Below is a small trained network, with its code and all its weights. Each question gives an input and a target symbol and asks what happens when units are switched off, that is, made to give their printed mean instead of their output.

import numpy as np


def w(rows, s, z=0):
    codes = np.array(rows[::2]) - 128.0
    scale = np.full(codes.shape[1], s)
    scale[-1] = z or s
    return codes * scale


def norm(h):
    return h / np.sqrt((h * h).mean(-1, keepdims=True) + 1e-5)


def f(y):
    return y / 2 * (1 + np.tanh(0.7978845608 * (y + 0.044715 * y**3)))


def softmax(a):
    e = np.exp(a - a.max(-1, keepdims=True))
    return e / e.sum(-1, keepdims=True)


def log_softmax(a):
    a = a - a.max(-1, keepdims=True)
    return a - np.log(np.exp(a).sum(-1, keepdims=True))


def net(x, mask):
    ids = ['ΠΣΩβγεζηλμτ'.index(c) for c in x.split()]
    T = len(ids)
    res = E[ids] + P[:T]
    u = 0
    for l in range(3):
        r = norm(res)
        for j in range(3):
            rows = slice(3 * j, 3 * j + 3)
            q, k, v = (r @ M[l][rows].T for M in (Q, K, V))
            z = softmax(np.where(np.tri(T) > 0, q @ k.T / 3**0.5, -1e9)) @ v
            o = O[l][rows]
            res = res + np.where(mask[u + j], z, o[:, -1]) @ o[:, :-1]
        u += 3
        y = f(norm(res) @ A[l][:, :-1].T + A[l][:, -1])
        res = res + np.where(mask[u : u + 4], y, B[l][:, -1]) @ B[l][:, :-1]
        u += 4
    return log_softmax(norm(res)[-1] @ U[:, :-1].T + U[:, -1])


Q, K, V, O, A, B = {}, {}, {}, {}, {}, {}
E = w([
[100,98,89,103],'Π',
[150,164,2,85],'Σ',
[125,133,115,171],'Ω',
[115,112,75,156],'β',
[71,144,109,93],'γ',
[137,110,150,121],'ε',
[129,111,104,159],'ζ',
[93,101,122,163],'η',
[147,127,127,103],'λ',
[171,125,143,65],'μ',
[147,164,173,136],'τ',
],0.029)
P = w([
[254,97,129,135],'0',
[145,122,120,135],'1',
[144,122,128,132],'2',
[143,124,136,123],'3',
[142,125,143,122],'4',
[142,130,148,115],'5',
[143,131,137,120],'6',
],0.0085)
Q[0] = w([
[46,92,114,112],'L0H1',
[65,182,187,153],'L0H1',
[204,95,160,43],'L0H1',
[89,187,150,131],'L0H2',
[43,137,98,118],'L0H2',
[196,102,86,207],'L0H2',
[135,221,161,188],'L0H3',
[52,205,90,130],'L0H3',
[110,73,88,253],'L0H3',
],0.024)
K[0] = w([
[42,63,118,117],'L0H1',
[54,155,225,163],'L0H1',
[216,157,162,20],'L0H1',
[75,235,99,98],'L0H2',
[19,125,65,82],'L0H2',
[120,63,226,182],'L0H2',
[116,209,226,181],'L0H3',
[64,194,84,184],'L0H3',
[49,6,151,223],'L0H3',
],0.02)
V[0] = w([
[134,203,24,116],'L0H1',
[104,106,149,163],'L0H1',
[38,137,82,245],'L0H1',
[88,61,255,71],'L0H2',
[154,170,146,121],'L0H2',
[179,204,60,154],'L0H2',
[116,70,133,62],'L0H3',
[130,18,110,7],'L0H3',
[210,133,41,144],'L0H3',
],0.0085)
O[0] = w([
[164,127,66,64,184],'L0H1',
[109,117,112,171,117],'L0H1',
[94,85,3,219,150],'L0H1',
[41,205,154,25,129],'L0H2',
[93,153,85,151,104],'L0H2',
[162,92,65,237,110],'L0H2',
[128,107,150,50,146],'L0H3',
[155,83,153,2,202],'L0H3',
[212,117,85,171,254],'L0H3',
],0.0076,0.0037)
A[0] = w([
[39,119,65,154,167],'L0N1',
[3,10,88,138,200],'L0N2',
[108,74,216,135,5],'L0N3',
[95,251,21,119,150],'L0N4',
],0.017,0.0032)
B[0] = w([
[19,89,58,249,228],'L0N1',
[62,235,224,99,254],'L0N2',
[117,168,85,89,139],'L0N3',
[43,235,36,224,218],'L0N4',
],0.016,0.0094)
Q[1] = w([
[136,215,150,124],'L1H1',
[102,137,205,2],'L1H1',
[157,170,187,7],'L1H1',
[130,113,193,85],'L1H2',
[115,175,197,233],'L1H2',
[121,136,180,157],'L1H2',
[167,150,208,79],'L1H3',
[102,208,141,73],'L1H3',
[120,154,134,185],'L1H3',
],0.018)
K[1] = w([
[142,228,109,167],'L1H1',
[145,92,252,143],'L1H1',
[179,115,222,111],'L1H1',
[170,111,67,75],'L1H2',
[110,226,172,155],'L1H2',
[127,176,140,136],'L1H2',
[124,43,165,154],'L1H3',
[133,140,235,146],'L1H3',
[95,174,107,110],'L1H3',
],0.02)
V[1] = w([
[125,116,173,159],'L1H1',
[113,53,146,144],'L1H1',
[124,97,20,59],'L1H1',
[152,176,163,109],'L1H2',
[195,203,88,146],'L1H2',
[106,52,46,63],'L1H2',
[196,165,254,181],'L1H3',
[138,194,65,99],'L1H3',
[78,33,125,113],'L1H3',
],0.017)
O[1] = w([
[106,121,111,166,94],'L1H1',
[104,101,133,144,19],'L1H1',
[180,128,182,27,129],'L1H1',
[152,172,130,83,164],'L1H2',
[134,131,183,55,196],'L1H2',
[95,55,24,105,2],'L1H2',
[117,107,84,253,154],'L1H3',
[161,179,119,85,211],'L1H3',
[70,102,159,121,19],'L1H3',
],0.016,0.0057)
A[1] = w([
[209,151,156,203,165],'L1N1',
[244,39,107,67,45],'L1N2',
[60,148,65,16,4],'L1N3',
[103,246,130,83,149],'L1N4',
],0.011,0.0027)
B[1] = w([
[221,71,127,135,173],'L1N1',
[2,159,169,96,183],'L1N2',
[227,162,248,95,185],'L1N3',
[85,79,21,124,255],'L1N4',
],0.012,0.008)
Q[2] = w([
[133,144,47,187],'L2H1',
[209,131,30,49],'L2H1',
[93,10,108,124],'L2H1',
[116,123,143,252],'L2H2',
[144,117,119,97],'L2H2',
[70,49,175,97],'L2H2',
[158,125,186,163],'L2H3',
[132,64,211,104],'L2H3',
[120,77,79,161],'L2H3',
],0.027)
K[2] = w([
[126,151,52,167],'L2H1',
[206,77,4,90],'L2H1',
[52,55,115,133],'L2H1',
[68,176,164,188],'L2H2',
[134,118,109,129],'L2H2',
[66,32,123,137],'L2H2',
[103,103,209,171],'L2H3',
[126,65,151,123],'L2H3',
[71,148,104,102],'L2H3',
],0.028)
V[2] = w([
[194,134,75,121],'L2H1',
[205,245,144,136],'L2H1',
[125,115,251,116],'L2H1',
[204,178,23,101],'L2H2',
[98,179,244,113],'L2H2',
[81,113,72,79],'L2H2',
[154,95,98,153],'L2H3',
[200,88,156,149],'L2H3',
[91,124,177,134],'L2H3',
],0.023)
O[2] = w([
[174,152,55,128,135],'L2H1',
[251,205,125,193,250],'L2H1',
[62,133,183,236,106],'L2H1',
[174,217,75,56,192],'L2H2',
[15,138,139,213,163],'L2H2',
[154,64,63,63,122],'L2H2',
[96,96,91,164,116],'L2H3',
[64,149,139,189,94],'L2H3',
[131,109,166,99,100],'L2H3',
],0.018,0.012)
A[2] = w([
[134,75,211,43,5],'L2N1',
[206,154,68,100,188],'L2N2',
[184,3,237,120,171],'L2N3',
[120,193,191,167,139],'L2N4',
],0.021,0.0028)
B[2] = w([
[83,156,73,192,172],'L2N1',
[78,83,162,158,241],'L2N2',
[252,94,132,111,167],'L2N3',
[149,82,151,77,245],'L2N4',
],0.029,0.011)
U = w([
[69,201,130,17,111],'Π',
[200,217,48,65,154],'Σ',
[91,59,68,63,250],'Ω',
[131,96,30,240,16],'β',
[185,225,170,211,90],'γ',
[155,176,212,61,20],'ε',
[56,209,32,139,147],'ζ',
[114,125,210,73,68],'η',
[11,139,187,181,96],'λ',
[216,65,108,136,215],'μ',
[170,92,205,124,109],'τ',
],0.012,0.0021)

Each question gives the input, a string of symbols that net reads in full, and the target symbol t.
The units are the heads (3 rows each of Q, K, V and O) and the neurons (one row each of A and B). Each row of codes is followed by its name. A weight is (code - 128) times the scale printed after its matrix; where a second scale follows, it is the last column's (O, A, B and U).
mask holds one flag per unit, layer by layer, with each layer's heads first. A switched-off unit (its flag False) gives its mean, the last column of its rows in O or B, instead of its output. The means were averaged over made-up inputs and are rounded, as every weight is.
A unit's drop is (log p(t) with every unit on - log p(t) with that unit switched off) / (log p(t) with every unit on - log p(t) with every unit switched off).
The circuit of an input: a set's keep is (log p(t) with only the set's units on - log p(t) with every unit switched off) / (log p(t) with every unit on - log p(t) with every unit switched off). Starting from the 12 units with the biggest drops (on a tie, the unit counted first), units are removed one at a time, each time the one whose removal leaves the highest keep (on an exact tie, the one counted first), for as long as the keep stays at least 0.8.
circuit, biggest first: the units of the circuit, biggest drop first
most important unit: the unit with the biggest drop
k most important neurons: the k neurons with the biggest drops, biggest first
top k neurons in layer l: the k neurons of layer l with the biggest drops, biggest first
heads that matter: for each layer, one digit per head in row order, 1 if its drop is at least 0.15 and else 0, layers parted by /
input τ Π λ λ η γ ε, target β: circuit, biggest first -> L0N4, L1H1, L1H2, L0H3
input γ η γ μ β, target λ: circuit, biggest first -> L0N2, L2H1, L0N1
input ε Π Ω γ Π Π ζ, target ζ: most important unit -> L0H2
input Ω Ω η Ω Ω, target λ: heads that matter -> 100 / 000 / 000
input β Ω η Π β ε, target μ: heads that matter -> 010 / 010 / 010
input μ Ω τ τ γ λ, target ε: circuit, biggest first -> L0H1, L0N4
input Ω Π μ, target λ: 4 most important neurons -> L0N2, L0N4, L1N2, L0N1
input Σ Ω Ω γ, target Σ: heads that matter -> 101 / 001 / 110
input η μ Π, target η: top 2 neurons in layer 0 -> L0N4, L0N1
input γ Ω μ ζ, target μ: heads that matter -> 011 / 011 / 010
input ζ μ Π, target τ: 3 most important neurons -> L0N4, L0N2, L1N2
input Ω Π τ λ ε, target λ: 3 most important neurons -> L0N4, L0N2, L1N2
input μ λ Π Π Π, target ε: 3 most important neurons -> L1N3, L0N2, L0N4
input τ η μ, target β: heads that matter -> 101 / 111 / 000
input ζ Π Σ ε, target τ: 4 most important neurons -> L0N4, L0N2, L0N3, L2N3
input μ Σ Ω, target Σ: most important unit -> L1H3
input λ λ η Ω ζ, target λ: heads that matter -> 000 / 000 / 000
input γ ζ β Ω, target β: top 2 neurons in layer 0 -> L0N4, L0N1
input Ω ε η Ω Π λ, target λ: 3 most important neurons -> L0N2, L0N4, L1N2
input ζ Ω η η Ω γ, target λ: heads that matter -> 000 / 000 / 000
input Ω Π β Π β β, target Ω: most important unit -> L0H3
input η λ ζ γ γ, target λ: heads that matter -> 100 / 000 / 010
input Ω η η Π ζ ε, target λ: heads that matter -> 011 / 001 / 000
input γ ζ Ω η Ω μ μ, target ζ: 4 most important neurons -> L2N1, L0N2, L0N1, L0N4
input μ β μ, target ε: 4 most important neurons -> L0N2, L0N4, L0N1, L1N2
input η η Π μ, target η: heads that matter -> 101 / 001 / 110
input Ω Σ Π, target λ: most important unit -> L0N4
